Below is a small trained network, with its code and all its weights. Each question gives an input and a class and asks what happens when units are switched off, that is, made to give their printed mean instead of their output.

import numpy as np


def w(rows, s, z=0):
    codes = np.array(rows[::2]) - 128.0
    scale = np.full(codes.shape[1], s)
    scale[-1] = z or s
    return codes * scale


def f(y):
    return y / 2 * (1 + np.tanh(0.7978845608 * (y + 0.044715 * y**3)))


def log_softmax(a):
    a = a - a.max(-1, keepdims=True)
    return a - np.log(np.exp(a).sum(-1, keepdims=True))


def net(x, mask):
    res = np.array(x, float).reshape(1, 5) / 4 @ E
    y = f(res @ A[0][:, :-1].T + A[0][:, -1])
    res = res + np.where(mask, y, B[0][:, -1]) @ B[0][:, :-1]
    return log_softmax(res[-1] @ U[:, :-1].T + U[:, -1])


A, B = {}, {}
E = w([
[113,238,123,167,232,85,127,164,23,108,163,203],'x0',
[102,97,117,34,52,75,68,64,43,160,210,96],'x1',
[157,209,119,90,142,237,115,104,154,92,173,200],'x2',
[201,145,201,186,154,122,213,2,108,195,101,107],'x3',
[122,99,65,199,183,73,9,60,82,20,87,137],'x4',
],0.0071)
A[0] = w([
[62,77,115,23,47,126,132,144,106,170,196,53,241],'neuron 1',
[209,146,209,158,132,221,225,119,150,145,108,150,240],'neuron 2',
[16,3,82,95,61,156,94,123,185,111,88,64,179],'neuron 3',
[163,169,128,147,144,215,138,118,151,109,147,204,172],'neuron 4',
[97,188,116,42,69,155,155,147,153,194,221,93,206],'neuron 5',
[143,136,138,126,197,80,98,59,22,139,167,163,189],'neuron 6',
[95,203,101,215,213,84,74,102,61,103,156,175,220],'neuron 7',
[141,111,65,156,126,196,120,165,200,98,89,117,233],'neuron 8',
[48,120,112,191,157,58,151,200,85,69,72,143,192],'neuron 9',
[99,119,169,13,81,92,165,120,87,168,191,148,209],'neuron 10',
[92,184,162,102,217,156,212,181,170,123,38,154,209],'neuron 11',
[216,75,202,172,108,140,205,92,158,184,111,67,218],'neuron 12',
[172,77,190,180,79,98,133,94,122,150,70,83,214],'neuron 13',
[83,98,51,142,109,90,73,131,164,27,59,79,179],'neuron 14',
[110,61,111,60,162,101,39,59,92,88,167,183,252],'neuron 15',
[89,221,43,181,185,103,132,203,144,81,112,182,160],'neuron 16',
[164,103,133,163,119,149,192,77,181,175,31,58,201],'neuron 17',
[136,154,130,143,97,35,113,60,27,144,124,149,215],'neuron 18',
[172,72,162,151,133,93,167,84,143,180,60,12,182],'neuron 19',
[140,169,89,118,131,226,70,101,198,111,155,201,161],'neuron 20',
],0.0064,0.0031)
B[0] = w([
[113,26,210,90,72,91,57,186,59,163,141,46,232],'neuron 1',
[110,168,187,86,244,165,210,47,171,205,57,208,224],'neuron 2',
[94,128,196,67,65,22,46,136,193,173,168,172,234],'neuron 3',
[172,129,134,87,160,211,158,90,114,66,79,193,190],'neuron 4',
[117,65,204,70,144,180,91,181,53,166,50,102,212],'neuron 5',
[37,155,74,109,184,143,171,67,103,48,152,9,209],'neuron 6',
[123,254,27,137,185,156,152,142,92,55,199,71,255],'neuron 7',
[180,171,184,114,121,128,70,100,202,158,146,242,202],'neuron 8',
[133,147,114,195,128,69,107,212,152,137,194,104,209],'neuron 9',
[111,49,124,106,137,142,123,136,43,172,147,67,202],'neuron 10',
[167,208,185,159,188,130,189,180,110,178,149,230,211],'neuron 11',
[147,91,165,189,158,78,224,122,107,240,47,130,224],'neuron 12',
[121,74,79,218,139,32,172,84,164,163,71,101,192],'neuron 13',
[116,155,95,143,37,75,84,121,238,92,182,121,220],'neuron 14',
[100,93,83,63,53,90,113,58,138,68,126,84,222],'neuron 15',
[161,124,106,194,121,208,119,205,62,82,241,160,234],'neuron 16',
[186,112,182,203,163,63,151,91,151,184,91,172,211],'neuron 17',
[33,112,91,102,127,56,150,67,121,130,128,43,199],'neuron 18',
[214,93,135,229,105,18,192,80,148,133,50,47,209],'neuron 19',
[190,105,110,79,106,167,147,93,136,76,76,185,201],'neuron 20',
],0.006,0.0093)
U = w([
[198,130,52,91,118,212,91,98,117,34,118,145,197],'0',
[24,165,10,121,171,110,112,84,109,72,165,43,44],'1',
[175,172,89,203,172,168,99,225,120,101,195,160,87],'2',
[151,175,184,77,216,255,141,101,173,150,90,212,59],'3',
[115,118,122,103,27,68,22,130,241,116,157,155,77],'4',
[98,44,179,66,100,141,58,190,37,168,126,74,254],'5',
[179,96,137,224,162,68,163,97,162,170,71,113,160],'6',
],0.0072,0.00096)

Each question gives the input, the list of numbers given to net, and the class t.
The units are the neurons (one row each of A and B). Each row of codes is followed by its name. A weight is (code - 128) times the scale printed after its matrix; where a second scale follows, it is the last column's (A, B and U).
mask holds one flag per neuron, in row order. A switched-off neuron (its flag False) gives its mean, the last column of its row in B, instead of its output. The means were averaged over made-up inputs and are rounded, as every weight is.
A unit's drop is (log p(t) with every unit on - log p(t) with that unit switched off) / (log p(t) with every unit on - log p(t) with every unit switched off).
The circuit of an input: a set's keep is (log p(t) with only the set's units on - log p(t) with every unit switched off) / (log p(t) with every unit on - log p(t) with every unit switched off). Starting from the 12 units with the biggest drops (on a tie, the unit counted first), units are removed one at a time, each time the one whose removal leaves the highest keep (on an exact tie, the one counted first), for as long as the keep stays at least 0.8.
units of the circuit, in order: the units of the circuit, biggest drop first
most important unit: the unit with the biggest drop
k most important neurons: the k neurons with the biggest drops, biggest first
drop of u: that unit's drop, to one decimal
input [-5,-5,7,-7,5], class 4: most important unit -> neuron 14
input [-2,-8,-1,-6,-2], class 3: 2 most important neurons -> (neuron 8; neuron 7)
input [5,5,7,-3,-1], class 0: 2 most important neurons -> (neuron 20; neuron 4)
input [1,3,7,-4,-1], class 0: units of the circuit, in order -> (neuron 20; neuron 3)
input [4,8,-3,-3,1], class 1: 2 most important neurons -> (neuron 6; neuron 18)
input [-3,6,6,6,3], class 1: units of the circuit, in order -> (neuron 6; neuron 18)
input [-4,2,-3,-3,0], class 4: 2 most important neurons -> (neuron 3; neuron 14)
input [0,5,-3,-5,2], class 4: 2 most important neurons -> (neuron 14; neuron 3)
input [1,-3,8,-6,5], class 0: 3 most important neurons -> (neuron 20; neuron 4; neuron 15)
input [-5,2,4,-7,-3], class 5: 2 most important neurons -> (neuron 5; neuron 1)
input [-3,7,-4,0,7], class 4: 3 most important neurons -> (neuron 3; neuron 14; neuron 7)
input [7,7,1,7,-7], class 5: 2 most important neurons -> (neuron 5; neuron 10)
input [6,-2,3,3,0], class 3: 3 most important neurons -> (neuron 2; neuron 4; neuron 14)
input [4,-8,0,7,-7], class 3: units of the circuit, in order -> (neuron 2)
input [2,6,-1,1,1], class 1: 2 most important neurons -> (neuron 6; neuron 18)
input [-4,6,4,-8,-1], class 5: 2 most important neurons -> (neuron 1; neuron 5)
input [1,0,-7,-4,3], class 4: 2 most important neurons -> (neuron 14; neuron 3)
input [0,-2,0,-2,7], class 1: drop of neuron 1 -> 0.1
input [-1,-4,1,-1,7], class 2: drop of neuron 15 -> -0.1
input [-1,-6,-1,0,-1], class 3: drop of neuron 2 -> 0.2
input [2,-2,8,-8,-1], class 0: units of the circuit, in order -> (neuron 20)
